Below are the code and all the weights of a small trained network. Each question names an input and a target symbol and asks about switching units off, where a switched-off unit gives its printed mean instead of its output.

import numpy as np


def w(rows, s, z=0):
    codes = np.array(rows[::2]) - 128.0
    scale = np.full(codes.shape[1], s)
    scale[-1] = z or s
    return codes * scale


def f(y):
    return y / 2 * (1 + np.tanh(0.7978845608 * (y + 0.044715 * y**3)))


def softmax(a):
    e = np.exp(a - a.max(-1, keepdims=True))
    return e / e.sum(-1, keepdims=True)


def log_softmax(a):
    a = a - a.max(-1, keepdims=True)
    return a - np.log(np.exp(a).sum(-1, keepdims=True))


def net(x, mask):
    ids = ['αβηλξπτφψω'.index(c) for c in x.split()]
    T = len(ids)
    res = E[ids] + P[:T]
    r = res
    for j in range(2):
        rows = slice(4 * j, 4 * j + 4)
        q, k, v = (r @ M[0][rows].T for M in (Q, K, V))
        z = softmax(np.where(np.tri(T) > 0, q @ k.T / 4**0.5, -1e9)) @ v
        o = O[0][rows]
        res = res + np.where(mask[j], z, o[:, -1]) @ o[:, :-1]
    y = f(res @ A[0][:, :-1].T + A[0][:, -1])
    res = res + np.where(mask[2:6], y, B[0][:, -1]) @ B[0][:, :-1]
    return log_softmax(res[-1] @ U[:, :-1].T + U[:, -1])


Q, K, V, O, A, B = {}, {}, {}, {}, {}, {}
E = w([
[189,100,90,167,120,240],'α',
[195,88,54,118,106,205],'β',
[202,181,144,94,105,115],'η',
[248,130,53,163,135,77],'λ',
[185,187,163,143,157,146],'ξ',
[203,54,183,40,20,105],'π',
[170,63,196,129,164,145],'τ',
[187,81,81,25,76,144],'φ',
[98,69,152,83,79,210],'ψ',
[170,119,107,52,176,49],'ω',
],0.015)
P = w([
[171,172,142,47,209,254],'0',
[202,121,105,193,192,129],'1',
[203,96,90,160,186,86],'2',
[167,101,127,141,167,64],'3',
[178,84,144,120,172,66],'4',
[175,88,160,116,170,96],'5',
[182,80,176,100,167,64],'6',
[187,137,197,75,181,49],'7',
[190,105,224,73,193,46],'8',
[204,98,187,66,189,43],'9',
],0.0096)
Q[0] = w([
[181,112,140,55,140,153],'head 1',
[115,201,102,126,121,99],'head 1',
[123,128,25,100,99,201],'head 1',
[140,77,121,83,166,121],'head 1',
[254,55,112,75,167,165],'head 2',
[193,101,137,56,179,138],'head 2',
[128,106,159,100,178,219],'head 2',
[70,191,119,204,46,139],'head 2',
],0.011)
K[0] = w([
[68,134,123,55,126,167],'head 1',
[161,116,88,108,83,109],'head 1',
[142,130,90,115,141,111],'head 1',
[102,134,131,145,250,116],'head 1',
[134,139,190,27,128,177],'head 2',
[209,115,125,83,127,187],'head 2',
[72,92,61,59,155,169],'head 2',
[72,145,131,178,82,46],'head 2',
],0.013)
V[0] = w([
[58,140,122,89,77,94],'head 1',
[118,81,87,64,186,224],'head 1',
[177,80,27,149,168,59],'head 1',
[137,174,76,100,165,84],'head 1',
[146,98,123,101,57,205],'head 2',
[94,171,183,224,196,129],'head 2',
[183,187,252,170,55,164],'head 2',
[115,44,117,131,90,212],'head 2',
],0.012)
O[0] = w([
[162,40,133,196,169,69,59],'head 1',
[146,145,127,88,87,40,214],'head 1',
[132,106,227,18,115,54,171],'head 1',
[158,132,190,97,141,148,164],'head 1',
[63,186,141,179,77,101,213],'head 2',
[129,186,43,12,255,188,3],'head 2',
[6,143,78,115,126,237,152],'head 2',
[99,226,86,170,95,4,157],'head 2',
],0.0095,0.015)
A[0] = w([
[23,88,158,104,149,117,254],'neuron 1',
[72,126,169,200,68,90,80],'neuron 2',
[177,151,155,81,42,78,52],'neuron 3',
[122,67,2,176,169,57,243],'neuron 4',
],0.0072,0.0059)
B[0] = w([
[207,155,170,130,43,121,155],'neuron 1',
[189,196,99,153,165,50,234],'neuron 2',
[104,108,73,152,194,150,252],'neuron 3',
[151,210,246,152,139,103,131],'neuron 4',
],0.014,0.028)
U = w([
[38,135,131,91,128,111,108],'α',
[1,122,105,101,127,82,2],'β',
[180,172,119,86,112,171,53],'η',
[187,91,153,132,181,150,152],'λ',
[102,178,194,166,188,171,76],'ξ',
[97,63,109,188,87,99,118],'π',
[97,114,195,156,51,134,244],'τ',
[113,92,81,124,103,101,136],'φ',
[95,87,167,195,35,100,117],'ψ',
[169,125,180,53,109,75,210],'ω',
],0.0062,0.0072)

Each question gives the input, a string of symbols that net reads in full, and the target symbol t.
The units are the heads (4 rows each of Q, K, V and O) and the neurons (one row each of A and B). Each row of codes is followed by its name. A weight is (code - 128) times the scale printed after its matrix; where a second scale follows, it is the last column's (O, A, B and U).
mask holds one flag per unit, heads first, then neurons. A switched-off unit (its flag False) gives its mean, the last column of its rows in O or B, instead of its output. The means were averaged over made-up inputs and are rounded, as every weight is.
A unit's drop is (log p(t) with every unit on - log p(t) with that unit switched off) / (log p(t) with every unit on - log p(t) with every unit switched off).
The circuit of an input: a set's keep is (log p(t) with only the set's units on - log p(t) with every unit switched off) / (log p(t) with every unit on - log p(t) with every unit switched off). Starting from all 6 units, units are removed one at a time, each time the one whose removal leaves the highest keep (on an exact tie, the one counted first), for as long as the keep stays at least 0.8.
units of the circuit, in order: the units of the circuit, biggest drop first
most important unit: the unit with the biggest drop
k most important neurons: the k neurons with the biggest drops, biggest first
heads that matter: for each layer, one digit per head in row order, 1 if its drop is at least 0.15 and else 0, layers parted by /
drop of u: that unit's drop, to one decimal
input φ ω τ η ω φ, target π: most important unit : neuron 3
input ω ω α ω φ η π ω, target λ: units of the circuit, in order : (head 2; neuron 3; neuron 1)
input ω η ψ ω π, target λ: units of the circuit, in order : (head 2; neuron 3)
input φ α ξ π ω ω η ψ, target π: heads that matter : 11
input η η φ π ω, target τ: units of the circuit, in order : (neuron 2; head 2; neuron 3)
input π π ξ ω ξ π η ξ, target ψ: heads that matter : 11
input ω ω π ξ π π τ, target λ: heads that matter : 01
input η η ξ ξ φ, target τ: 3 most important neurons : (neuron 2; neuron 3; neuron 1)
input φ ω φ η η, target π: units of the circuit, in order : (neuron 3; head 2)
input ψ τ π ω ω, target ξ: units of the circuit, in order : (neuron 4; head 1; head 2)
input ψ ξ η λ ω ξ π ξ, target ξ: units of the circuit, in order : (neuron 4; head 2; head 1; neuron 2)
input η β ω π η ψ λ, target τ: units of the circuit, in order : (head 2; neuron 2; neuron 3)
input ω η ω, target λ: 3 most important neurons : (neuron 3; neuron 1; neuron 2)
input ξ ω η, target η: units of the circuit, in order : (head 2)
input η ξ η λ τ, target τ: 3 most important neurons : (neuron 2; neuron 3; neuron 1)
input ω η φ η φ ω λ β, target λ: 2 most important neurons : (neuron 3; neuron 1)
input ω β ω ω ω β ω π, target λ: units of the circuit, in order : (neuron 3; head 2)
input β η π, target φ: 2 most important neurons : (neuron 3; neuron 2)
input φ λ φ φ ξ η β ω λ λ, target π: 2 most important neurons : (neuron 3; neuron 1)
input ω β β β η τ α φ, target λ: units of the circuit, in order : (head 2; neuron 3)
input ω ω τ λ λ ξ, target λ: units of the circuit, in order : (head 2)
input η α ω ω τ ψ β, target τ: 2 most important neurons : (neuron 2; neuron 3)
input α η ω η ξ β η φ, target β: drop of head 1 : 0.1
input η ξ ω η η ω ψ, target τ: drop of head 2 : 0.7
input π π τ λ ω λ φ, target ψ: drop of neuron 1 : 0.3
input ω φ η η β, target λ: drop of head 2 : 1.0
input ψ λ π, target ξ: 3 most important neurons : (neuron 4; neuron 2; neuron 1)
input ω φ ω ω η π ω β ψ ξ, target λ: most important neuron : (neuron 1)
input β π φ α η, target φ: 2 most important neurons : (neuron 3; neuron 2)
